Below are the code and all the weights of a small trained network. Each question names an input and a class and asks about switching units off, where a switched-off unit gives its printed mean instead of its output.

import numpy as np


def w(rows, s, z=0):
    codes = np.array(rows[::2]) - 128.0
    scale = np.full(codes.shape[1], s)
    scale[-1] = z or s
    return codes * scale


def f(y):
    return np.maximum(y, 0)


def log_softmax(a):
    a = a - a.max(-1, keepdims=True)
    return a - np.log(np.exp(a).sum(-1, keepdims=True))


def net(x, mask):
    res = np.array(x, float).reshape(1, 5) / 4 @ E
    y = f(res @ A[0][:, :-1].T + A[0][:, -1])
    res = res + np.where(mask, y, B[0][:, -1]) @ B[0][:, :-1]
    return log_softmax(res[-1] @ U[:, :-1].T + U[:, -1])


A, B = {}, {}
E = w([
[190,221,130,172,115,86,102,107,112,199],'x0',
[141,106,102,71,143,132,147,4,165,147],'x1',
[121,146,118,132,151,134,126,125,118,121],'x2',
[144,102,125,132,138,128,92,128,119,126],'x3',
[83,161,63,107,38,113,80,117,101,139],'x4',
],0.019)
A[0] = w([
[236,174,178,197,153,90,146,95,141,214,185],'neuron 0',
[132,133,34,64,95,169,113,48,158,186,108],'neuron 1',
[146,186,159,196,46,84,86,182,61,100,166],'neuron 2',
[12,133,7,111,2,86,81,119,80,109,201],'neuron 3',
[114,122,166,168,160,171,146,228,129,85,254],'neuron 4',
[148,237,54,126,57,20,46,43,104,200,83],'neuron 5',
[105,72,119,113,207,162,161,38,192,61,211],'neuron 6',
],0.0097,0.0068)
B[0] = w([
[151,177,71,132,199,130,185,108,180,131,226],'neuron 0',
[156,103,117,134,45,122,136,90,93,63,198],'neuron 1',
[105,176,108,122,147,90,115,186,149,168,233],'neuron 2',
[51,127,141,119,143,178,80,161,76,111,251],'neuron 3',
[152,100,49,99,121,120,168,251,133,76,222],'neuron 4',
[148,131,142,206,76,108,195,176,100,126,251],'neuron 5',
[122,92,195,95,84,134,178,84,122,140,223],'neuron 6',
],0.015,0.025)
U = w([
[184,97,116,142,103,113,170,154,88,90,246],'0',
[146,78,200,76,148,125,154,59,164,143,237],'1',
[56,110,122,93,151,162,75,147,114,118,123],'2',
[96,103,154,107,97,183,92,60,78,102,5],'3',
[181,164,92,106,183,120,126,135,175,163,56],'4',
[226,142,129,138,160,104,161,6,148,174,114],'5',
[126,174,135,138,128,91,101,154,78,227,30],'6',
],0.013,0.0031)

Each question gives the input, the list of numbers given to net, and the class t.
The units are the neurons (one row each of A and B). Each row of codes is followed by its name. A weight is (code - 128) times the scale printed after its matrix; where a second scale follows, it is the last column's (A, B and U).
mask holds one flag per neuron, in row order. A switched-off neuron (its flag False) gives its mean, the last column of its row in B, instead of its output. The means were averaged over made-up inputs and are rounded, as every weight is.
A unit's drop is (log p(t) with every unit on - log p(t) with that unit switched off) / (log p(t) with every unit on - log p(t) with every unit switched off).
The circuit of an input: a set's keep is (log p(t) with only the set's units on - log p(t) with every unit switched off) / (log p(t) with every unit on - log p(t) with every unit switched off). Starting from all 7 units, units are removed one at a time, each time the one whose removal leaves the highest keep (on an exact tie, the one counted first), for as long as the keep stays at least 0.8.
units of the circuit, in order: the units of the circuit, biggest drop first
unit that matters most: the unit with the biggest drop
top k neurons: the k neurons with the biggest drops, biggest first
drop when u is switched off: that unit's drop, to one decimal
input [-7,1,4,0,5], class 3: unit that matters most : neuron 2
input [-1,1,7,0,-8], class 1: units of the circuit, in order : [neuron 5; neuron 6]
input [0,1,-5,-1,-7], class 1: units of the circuit, in order : [neuron 5; neuron 6]
input [1,1,0,3,-1], class 5: top 3 neurons : [neuron 3; neuron 4; neuron 2]
input [8,3,-6,0,7], class 0: top 2 neurons : [neuron 5; neuron 1]
input [8,-2,-4,-8,1], class 6: top 3 neurons : [neuron 5; neuron 4; neuron 2]
input [2,-1,-2,5,8], class 6: top 2 neurons : [neuron 5; neuron 3]
input [-8,1,4,4,4], class 3: top 2 neurons : [neuron 2; neuron 6]
input [1,8,8,-7,0], class 5: top 2 neurons : [neuron 4; neuron 3]
input [1,2,7,8,-2], class 5: units of the circuit, in order : [neuron 3; neuron 4]
input [-4,5,-7,-1,0], class 1: top 2 neurons : [neuron 3; neuron 6]
input [-5,1,-7,4,7], class 3: top 3 neurons : [neuron 2; neuron 4; neuron 1]
input [-1,0,5,3,7], class 2: top 2 neurons : [neuron 3; neuron 6]
input [1,-7,-1,7,5], class 6: units of the circuit, in order : [neuron 2]
input [-6,6,7,-8,0], class 1: top 2 neurons : [neuron 6; neuron 3]
input [7,-1,-5,-2,-2], class 4: top 2 neurons : [neuron 0; neuron 6]
input [0,7,-2,-1,-8], class 1: top 2 neurons : [neuron 6; neuron 5]
input [1,-2,-5,-7,-2], class 4: top 2 neurons : [neuron 5; neuron 1]
input [-1,5,-5,0,3], class 3: drop when neuron 4 is switched off : 0.2
input [7,-2,2,-4,-1], class 4: units of the circuit, in order : [neuron 0]
input [-7,-2,-3,5,2], class 2: drop when neuron 5 is switched off : 0.4
input [-5,8,2,0,-1], class 1: drop when neuron 3 is switched off : 0.1
input [-2,4,3,3,-6], class 1: drop when neuron 0 is switched off : 0.0
